Below are the code and all the weights of a small trained network. Each question names an input and a class and asks about switching units off, where a switched-off unit gives its printed mean instead of its output.

import numpy as np


def w(rows, s, z=0):
    codes = np.array(rows[::2]) - 128.0
    scale = np.full(codes.shape[1], s)
    scale[-1] = z or s
    return codes * scale


def norm(h):
    return h / np.sqrt((h * h).mean(-1, keepdims=True) + 1e-5)


def f(y):
    return y / 2 * (1 + np.tanh(0.7978845608 * (y + 0.044715 * y**3)))


def log_softmax(a):
    a = a - a.max(-1, keepdims=True)
    return a - np.log(np.exp(a).sum(-1, keepdims=True))


def net(x, mask):
    res = np.array(x, float).reshape(1, 4) / 4 @ E
    u = 0
    for l in range(3):
        y = f(norm(res) @ A[l][:, :-1].T + A[l][:, -1])
        res = res + np.where(mask[u : u + 4], y, B[l][:, -1]) @ B[l][:, :-1]
        u += 4
    return log_softmax(norm(res)[-1] @ U[:, :-1].T + U[:, -1])


A, B = {}, {}
E = w([
[127,232,153,27,143,230],'x0',
[16,194,1,172,226,95],'x1',
[147,207,210,163,211,71],'x2',
[206,76,64,174,56,84],'x3',
],0.007)
A[0] = w([
[138,31,181,149,190,117,90],'0.n0',
[82,136,186,148,254,82,6],'0.n1',
[91,78,213,245,130,180,168],'0.n2',
[46,220,131,60,165,237,1],'0.n3',
],0.0083,0.0027)
B[0] = w([
[134,182,124,171,16,2,165],'0.n0',
[11,184,148,86,114,134,201],'0.n1',
[155,63,200,83,75,121,180],'0.n2',
[165,23,174,98,230,163,254],'0.n3',
],0.01,0.0047)
A[1] = w([
[116,182,117,94,222,156,4],'1.n0',
[116,220,92,86,149,8,177],'1.n1',
[132,71,112,132,101,160,231],'1.n2',
[61,190,142,107,196,160,250],'1.n3',
],0.011,0.0016)
B[1] = w([
[174,94,196,117,168,170,216],'1.n0',
[71,194,143,252,142,142,206],'1.n1',
[98,185,89,70,142,104,209],'1.n2',
[116,108,85,161,158,151,254],'1.n3',
],0.014,0.0057)
A[2] = w([
[160,60,93,123,65,174,92],'2.n0',
[207,125,181,131,137,102,204],'2.n1',
[231,60,103,172,99,2,3],'2.n2',
[162,2,176,218,67,102,98],'2.n3',
],0.0085,0.0043)
B[2] = w([
[2,188,132,154,85,59,184],'2.n0',
[162,244,140,173,138,177,234],'2.n1',
[172,148,208,125,172,45,254],'2.n2',
[206,249,147,110,213,69,238],'2.n3',
],0.0085,0.0035)
U = w([
[204,218,197,66,57,201,84],'0',
[129,217,136,184,150,169,105],'1',
[208,54,88,133,55,138,3],'2',
[136,75,192,54,226,182,252],'3',
[68,80,32,28,23,49,205],'4',
[116,85,19,185,122,70,101],'5',
[37,175,166,181,128,72,136],'6',
[191,214,190,127,81,10,176],'7',
],0.011,0.0053)

Each question gives the input, the list of numbers given to net, and the class t.
The units are the neurons (one row each of A and B). Each row of codes is followed by its name. A weight is (code - 128) times the scale printed after its matrix; where a second scale follows, it is the last column's (A, B and U).
mask holds one flag per neuron, layer by layer. A switched-off neuron (its flag False) gives its mean, the last column of its row in B, instead of its output. The means were averaged over made-up inputs and are rounded, as every weight is.
A unit's drop is (log p(t) with every unit on - log p(t) with that unit switched off) / (log p(t) with every unit on - log p(t) with every unit switched off).
The circuit of an input: a set's keep is (log p(t) with only the set's units on - log p(t) with every unit switched off) / (log p(t) with every unit on - log p(t) with every unit switched off). Starting from all 12 units, units are removed one at a time, each time the one whose removal leaves the highest keep (on an exact tie, the one counted first), for as long as the keep stays at least 0.8.
circuit, biggest first: the units of the circuit, biggest drop first
most important unit: the unit with the biggest drop
k most important neurons: the k neurons with the biggest drops, biggest first
top k neurons in layer l: the k neurons of layer l with the biggest drops, biggest first
drop of u: that unit's drop, to one decimal
input [-6,2,-5,1], class 4: circuit, biggest first -> 1.n2; 1.n1
input [-1,8,0,-2], class 3: circuit, biggest first -> 1.n0
input [-1,4,3,-7], class 3: 2 most important neurons -> 0.n3; 1.n0
input [4,6,-6,5], class 4: top 2 neurons in layer 2 -> 2.n1; 2.n3
input [-1,8,-6,-5], class 3: circuit, biggest first -> 1.n0; 0.n3
input [-8,5,-7,5], class 4: 3 most important neurons -> 1.n2; 1.n1; 1.n0
input [-3,8,-1,-6], class 3: 3 most important neurons -> 1.n0; 0.n0; 0.n3
input [-2,-6,-3,-4], class 7: circuit, biggest first -> 0.n0; 2.n3
input [-2,7,-8,-6], class 3: circuit, biggest first -> 0.n3; 1.n1
input [1,-6,-1,-6], class 0: top 2 neurons in layer 2 -> 2.n1; 2.n2
input [-8,2,-6,7], class 7: 4 most important neurons -> 2.n2; 2.n3; 1.n3; 0.n1
input [-3,-5,4,-4], class 7: 2 most important neurons -> 0.n2; 0.n0
input [-6,-3,8,-8], class 6: 2 most important neurons -> 0.n1; 1.n1
input [-1,-5,-1,-2], class 7: most important unit -> 0.n0
input [1,2,-2,8], class 4: 2 most important neurons -> 0.n0; 1.n1
input [-5,-5,4,-8], class 7: top 2 neurons in layer 0 -> 0.n2; 0.n0
input [-3,-5,-5,-1], class 7: top 2 neurons in layer 0 -> 0.n0; 0.n1
input [8,-2,6,3], class 3: top 2 neurons in layer 0 -> 0.n3; 0.n0
input [3,-4,-1,6], class 4: top 3 neurons in layer 2 -> 2.n3; 2.n0; 2.n2
input [-3,-4,5,-8], class 6: top 3 neurons in layer 0 -> 0.n1; 0.n0; 0.n3
input [-2,-3,-7,-1], class 4: most important unit -> 1.n2
input [4,2,-6,2], class 4: drop of 1.n1 -> 0.5
input [-8,-2,-2,-2], class 7: drop of 0.n1 -> 0.0
input [-3,-8,-5,1], class 7: drop of 2.n3 -> 0.1
